Below are the code and all the weights of a small trained network. Each question names an input and a class and asks about switching units off, where a switched-off unit gives its printed mean instead of its output.

import numpy as np


def w(rows, s, z=0):
    codes = np.array(rows[::2]) - 128.0
    scale = np.full(codes.shape[1], s)
    scale[-1] = z or s
    return codes * scale


def norm(h):
    return h / np.sqrt((h * h).mean(-1, keepdims=True) + 1e-5)


def f(y):
    return y / 2 * (1 + np.tanh(0.7978845608 * (y + 0.044715 * y**3)))


def log_softmax(a):
    a = a - a.max(-1, keepdims=True)
    return a - np.log(np.exp(a).sum(-1, keepdims=True))


def net(x, mask):
    res = np.array(x, float).reshape(1, 4) / 4 @ E
    u = 0
    for l in range(2):
        y = f(norm(res) @ A[l][:, :-1].T + A[l][:, -1])
        res = res + np.where(mask[u : u + 9], y, B[l][:, -1]) @ B[l][:, :-1]
        u += 9
    return log_softmax(norm(res)[-1] @ U[:, :-1].T + U[:, -1])


A, B = {}, {}
E = w([
[2,105,240,177,128,118,89],'x0',
[158,122,58,93,180,124,194],'x1',
[151,4,201,54,88,195,92],'x2',
[85,255,157,154,184,139,124],'x3',
],0.0087)
A[0] = w([
[48,180,84,210,133,24,167,251],'0.n1',
[199,96,45,116,82,120,197,114],'0.n2',
[81,175,203,175,113,152,58,69],'0.n3',
[152,185,128,199,62,131,62,2],'0.n4',
[177,183,72,147,105,73,131,87],'0.n5',
[181,45,124,143,90,108,145,8],'0.n6',
[88,4,198,149,118,129,178,112],'0.n7',
[172,126,161,61,133,182,216,218],'0.n8',
[158,162,166,81,121,199,137,108],'0.n9',
],0.014,0.0061)
B[0] = w([
[112,166,11,207,190,155,105,248],'0.n1',
[169,148,170,46,87,153,82,202],'0.n2',
[109,152,158,85,54,251,62,181],'0.n3',
[103,149,105,170,64,196,63,144],'0.n4',
[53,151,169,166,175,131,150,183],'0.n5',
[189,99,87,93,115,63,70,154],'0.n6',
[66,115,98,208,88,103,86,186],'0.n7',
[106,199,107,68,77,164,94,185],'0.n8',
[91,177,95,66,145,163,120,150],'0.n9',
],0.015,0.017)
A[1] = w([
[214,150,165,30,83,149,143,71],'1.n1',
[83,58,254,220,73,70,126,26],'1.n2',
[61,6,158,210,72,165,75,174],'1.n3',
[57,85,92,253,176,25,121,192],'1.n4',
[79,61,213,178,85,61,104,3],'1.n5',
[182,182,184,187,134,194,48,50],'1.n6',
[180,35,114,71,37,64,100,154],'1.n7',
[144,147,10,104,109,94,67,131],'1.n8',
[154,137,98,180,147,229,104,119],'1.n9',
],0.012,0.0071)
B[1] = w([
[197,37,139,61,213,140,153,183],'1.n1',
[169,48,158,10,186,70,214,146],'1.n2',
[8,117,167,184,81,140,138,218],'1.n3',
[173,133,193,84,138,125,222,225],'1.n4',
[171,77,174,78,181,121,250,142],'1.n5',
[44,109,149,124,38,176,83,174],'1.n6',
[165,70,120,227,88,90,133,189],'1.n7',
[83,143,165,193,65,193,110,247],'1.n8',
[110,117,158,173,92,119,72,225],'1.n9',
],0.014,0.012)
U = w([
[143,208,97,5,180,222,137,105],'0',
[187,171,201,77,213,29,239,3],'1',
[68,47,191,148,65,58,222,59],'2',
[136,208,33,227,236,110,220,134],'3',
[176,157,216,99,222,40,206,3],'4',
[50,164,79,220,35,201,46,214],'5',
[243,40,94,64,55,60,64,104],'6',
],0.019,0.014)

Each question gives the input, the list of numbers given to net, and the class t.
The units are the neurons (one row each of A and B). Each row of codes is followed by its name. A weight is (code - 128) times the scale printed after its matrix; where a second scale follows, it is the last column's (A, B and U).
mask holds one flag per neuron, layer by layer. A switched-off neuron (its flag False) gives its mean, the last column of its row in B, instead of its output. The means were averaged over made-up inputs and are rounded, as every weight is.
A unit's drop is (log p(t) with every unit on - log p(t) with that unit switched off) / (log p(t) with every unit on - log p(t) with every unit switched off).
The circuit of an input: a set's keep is (log p(t) with only the set's units on - log p(t) with every unit switched off) / (log p(t) with every unit on - log p(t) with every unit switched off). Starting from the 12 units with the biggest drops (on a tie, the unit counted first), units are removed one at a time, each time the one whose removal leaves the highest keep (on an exact tie, the one counted first), for as long as the keep stays at least 0.8.
circuit, biggest first: the units of the circuit, biggest drop first
unit that matters most: the unit with the biggest drop
top k neurons: the k neurons with the biggest drops, biggest first
k most important neurons of layer l: the k neurons of layer l with the biggest drops, biggest first
drop when u is switched off: that unit's drop, to one decimal
input [-5,-3,-6,1], class 3: unit that matters most -> 0.n3
input [-5,8,0,6], class 0: circuit, biggest first -> [0.n7 1.n3]
input [6,-1,4,0], class 2: 3 most important neurons of layer 1 -> [1.n2 1.n5 1.n8]
input [-5,0,0,8], class 3: circuit, biggest first -> [0.n3 0.n2 1.n3]
input [-4,3,7,1], class 6: circuit, biggest first -> [0.n1 1.n1]
input [-3,6,7,2], class 0: 2 most important neurons of layer 0 -> [0.n8 0.n9]
input [5,-7,3,-4], class 2: 3 most important neurons of layer 0 -> [0.n1 0.n8 0.n2]
input [-6,5,-8,3], class 3: top 2 neurons -> [0.n3 0.n5]
input [1,5,5,7], class 0: top 2 neurons -> [0.n1 0.n7]
input [-2,-1,2,5], class 0: top 3 neurons -> [0.n1 0.n7 0.n9]
input [1,7,1,-4], class 6: top 2 neurons -> [0.n1 0.n2]
input [-6,-6,8,5], class 0: 2 most important neurons of layer 0 -> [0.n1 0.n7]
input [-5,-6,6,4], class 0: 3 most important neurons of layer 0 -> [0.n1 0.n7 0.n9]
input [7,4,8,-6], class 2: most important neuron of layer 0 -> [0.n1]
input [4,2,-5,-1], class 3: drop when 1.n4 is switched off -> 0.1
input [3,-1,7,-7], class 2: drop when 0.n1 is switched off -> 0.5
input [7,6,2,-7], class 2: drop when 0.n1 is switched off -> 0.2
input [2,-5,-1,-6], class 2: 2 most important neurons of layer 0 -> [0.n1 0.n8]
